Here is a tiny trained network, its code and every weight. The questions are about switching its units off for an input and a class, where a switched-off unit gives its printed mean instead of its output.

import numpy as np


def w(rows, s, z=0):
    codes = np.array(rows[::2]) - 128.0
    scale = np.full(codes.shape[1], s)
    scale[-1] = z or s
    return codes * scale


def f(y):
    return np.maximum(y, 0)


def log_softmax(a):
    a = a - a.max(-1, keepdims=True)
    return a - np.log(np.exp(a).sum(-1, keepdims=True))


def net(x, mask):
    res = np.array(x, float).reshape(1, 6) / 4 @ E
    y = f(res @ A[0][:, :-1].T + A[0][:, -1])
    res = res + np.where(mask, y, B[0][:, -1]) @ B[0][:, :-1]
    return log_softmax(res[-1] @ U[:, :-1].T + U[:, -1])


A, B = {}, {}
E = w([
[128,128,127],'x0',
[71,248,122],'x1',
[15,70,238],'x2',
[128,128,127],'x3',
[128,128,129],'x4',
[35,74,52],'x5',
],0.013)
A[0] = w([
[203,2,112,146],'N1',
[61,100,50,61],'N2',
[174,74,101,56],'N3',
[104,118,42,53],'N4',
[72,212,69,3],'N5',
[239,138,187,74],'N6',
[126,72,78,108],'N7',
[68,117,97,114],'N8',
[171,120,74,91],'N9',
[88,244,107,49],'N10',
[145,154,77,76],'N11',
[203,184,1,71],'N12',
[106,190,82,39],'N13',
[110,79,48,38],'N14',
],0.014,0.0031)
B[0] = w([
[39,87,63,224],'N1',
[223,104,185,191],'N2',
[85,109,74,169],'N3',
[234,154,132,176],'N4',
[90,152,34,194],'N5',
[218,185,93,204],'N6',
[172,149,74,173],'N7',
[182,167,199,172],'N8',
[65,94,181,174],'N9',
[124,182,34,209],'N10',
[18,114,254,170],'N11',
[102,103,215,249],'N12',
[65,121,110,176],'N13',
[209,147,133,180],'N14',
],0.0092,0.02)
U = w([
[71,136,12,229],'0',
[42,130,253,145],'1',
[242,177,112,4],'2',
],0.013,0.0036)

Each question gives the input, the list of numbers given to net, and the class t.
The units are the neurons (one row each of A and B). Each row of codes is followed by its name. A weight is (code - 128) times the scale printed after its matrix; where a second scale follows, it is the last column's (A, B and U).
mask holds one flag per neuron, in row order. A switched-off neuron (its flag False) gives its mean, the last column of its row in B, instead of its output. The means were averaged over made-up inputs and are rounded, as every weight is.
A unit's drop is (log p(t) with every unit on - log p(t) with that unit switched off) / (log p(t) with every unit on - log p(t) with every unit switched off).
The circuit of an input: a set's keep is (log p(t) with only the set's units on - log p(t) with every unit switched off) / (log p(t) with every unit on - log p(t) with every unit switched off). Starting from the 12 units with the biggest drops (on a tie, the unit counted first), units are removed one at a time, each time the one whose removal leaves the highest keep (on an exact tie, the one counted first), for as long as the keep stays at least 0.8.
circuit, biggest first: the units of the circuit, biggest drop first
k most important neurons: the k neurons with the biggest drops, biggest first
drop of u: that unit's drop, to one decimal
input [7,-5,-1,4,7,6], class 2: 3 most important neurons : N2; N14; N4
input [-4,3,-4,6,-1,2], class 1: circuit, biggest first : N12; N11
input [-8,6,6,2,0,3], class 0: circuit, biggest first : N12
input [2,-5,-7,5,-7,-6], class 1: 2 most important neurons : N12; N9
input [7,0,5,7,2,-6], class 2: 3 most important neurons : N12; N11; N6
input [7,-5,6,-7,-6,7], class 2: 2 most important neurons : N2; N12
input [-6,0,4,7,-8,-7], class 2: 2 most important neurons : N6; N12
input [8,-5,2,2,4,7], class 2: circuit, biggest first : N2; N14
input [4,6,6,1,1,7], class 2: 4 most important neurons : N2; N8; N1; N12
input [4,1,-6,2,3,-6], class 1: 2 most important neurons : N12; N11
input [-8,6,1,8,-7,-6], class 0: 3 most important neurons : N2; N10; N4
input [2,-3,0,-5,-5,-3], class 0: 2 most important neurons : N2; N4
input [3,-3,-4,8,-8,2], class 1: drop of N5 : 0.2
input [-3,2,-4,-3,0,5], class 2: circuit, biggest first : N1
input [1,1,-7,-2,5,-1], class 1: drop of N12 : 0.1
input [1,-8,-5,6,2,-4], class 0: drop of N1 : 0.8
